Here is a tiny trained network, its code and every weight. The questions are about switching its units off for an input and a class, where a switched-off unit gives its printed mean instead of its output.

import numpy as np


def w(rows, s, z=0):
    codes = np.array(rows[::2]) - 128.0
    scale = np.full(codes.shape[1], s)
    scale[-1] = z or s
    return codes * scale


def f(y):
    return y / 2 * (1 + np.tanh(0.7978845608 * (y + 0.044715 * y**3)))


def log_softmax(a):
    a = a - a.max(-1, keepdims=True)
    return a - np.log(np.exp(a).sum(-1, keepdims=True))


def net(x, mask):
    res = np.array(x, float).reshape(1, 7) / 4 @ E
    y = f(res @ A[0][:, :-1].T + A[0][:, -1])
    res = res + np.where(mask, y, B[0][:, -1]) @ B[0][:, :-1]
    return log_softmax(res[-1] @ U[:, :-1].T + U[:, -1])


A, B = {}, {}
E = w([
[138,142,128,121,130,120,139,139,165,118,126],'x0',
[243,88,128,161,27,148,136,249,86,92,183],'x1',
[152,142,126,118,127,136,128,130,140,154,116],'x2',
[172,88,100,94,76,24,46,76,162,97,49],'x3',
[104,115,131,123,111,121,145,120,120,124,132],'x4',
[134,126,129,128,128,123,142,124,147,123,133],'x5',
[175,116,126,137,164,151,128,106,120,105,135],'x6',
],0.015)
A[0] = w([
[115,135,107,135,122,139,60,100,141,172,158,44],'n1',
[207,80,156,185,53,136,144,198,101,149,119,126],'n2',
[151,121,143,84,189,116,116,157,149,108,136,76],'n3',
[88,198,118,97,198,107,108,32,128,171,143,137],'n4',
[197,125,101,128,32,138,119,207,101,114,215,142],'n5',
[107,102,146,71,116,99,168,143,132,125,147,139],'n6',
[87,191,162,139,170,193,168,166,121,156,223,67],'n7',
[177,96,105,60,96,43,90,87,132,111,69,7],'n8',
[144,108,124,95,153,123,159,108,150,103,155,35],'n9',
[139,50,85,114,92,66,2,115,191,103,97,3],'n10',
[67,173,133,134,176,146,120,47,169,143,90,150],'n11',
[93,194,119,119,173,195,219,193,108,150,181,30],'n12',
[143,118,124,70,136,101,106,129,138,110,151,89],'n13',
[117,121,175,174,151,126,108,154,127,112,89,42],'n14',
],0.0094,0.0035)
B[0] = w([
[142,147,163,91,156,105,108,132,106,119,89,138],'n1',
[89,182,170,60,200,34,201,158,103,138,123,231],'n2',
[100,121,89,97,101,174,107,150,135,123,106,131],'n3',
[74,169,138,49,164,67,242,231,109,85,198,238],'n4',
[2,217,141,14,171,96,218,172,95,111,165,250],'n5',
[54,195,150,148,122,197,136,90,107,149,101,135],'n6',
[212,37,75,220,29,188,81,73,162,230,64,239],'n7',
[136,38,92,164,53,175,26,94,162,185,30,215],'n8',
[151,80,175,178,186,65,142,105,94,83,153,128],'n9',
[124,107,129,189,56,124,98,49,209,177,88,224],'n10',
[44,217,159,102,168,70,174,177,80,36,158,234],'n11',
[200,85,115,157,79,164,14,11,144,192,75,238],'n12',
[89,86,142,202,142,200,147,115,113,70,99,141],'n13',
[98,131,100,95,110,86,77,147,98,164,138,124],'n14',
],0.0072,0.019)
U = w([
[75,253,163,3,171,105,235,206,85,86,109,254],'0',
[201,82,150,177,40,148,45,41,121,207,27,2],'1',
],0.006,0.001)

Each question gives the input, the list of numbers given to net, and the class t.
The units are the neurons (one row each of A and B). Each row of codes is followed by its name. A weight is (code - 128) times the scale printed after its matrix; where a second scale follows, it is the last column's (A, B and U).
mask holds one flag per neuron, in row order. A switched-off neuron (its flag False) gives its mean, the last column of its row in B, instead of its output. The means were averaged over made-up inputs and are rounded, as every weight is.
A unit's drop is (log p(t) with every unit on - log p(t) with that unit switched off) / (log p(t) with every unit on - log p(t) with every unit switched off).
unit that matters most: the unit with the biggest drop
k most important neurons: the k neurons with the biggest drops, biggest first
drop of u: that unit's drop, to one decimal
input [-8,6,7,5,5,6,6], class 0: 2 most important neurons : (n5 n2)
input [-2,-4,0,-5,4,-4,-3], class 1: 4 most important neurons : (n7 n12 n5 n2)
input [-8,-4,-8,4,-8,5,7], class 0: 4 most important neurons : (n7 n12 n4 n11)
input [8,0,-7,1,-7,-4,4], class 1: 3 most important neurons : (n5 n4 n11)
input [-4,-6,3,5,8,6,5], class 0: unit that matters most : n4
input [-8,-6,-8,6,-3,-4,2], class 0: 3 most important neurons : (n4 n11 n7)
input [-6,-5,-1,-8,2,7,-7], class 1: 2 most important neurons : (n7 n12)
input [-7,-5,0,-7,-4,3,5], class 1: 2 most important neurons : (n7 n12)
input [-7,-3,8,2,-6,7,7], class 0: drop of n7 : 0.1
input [-1,-4,8,-5,-2,-2,5], class 1: drop of n5 : 1.0
input [-2,3,-5,-5,-1,8,-3], class 1: drop of n7 : 0.2
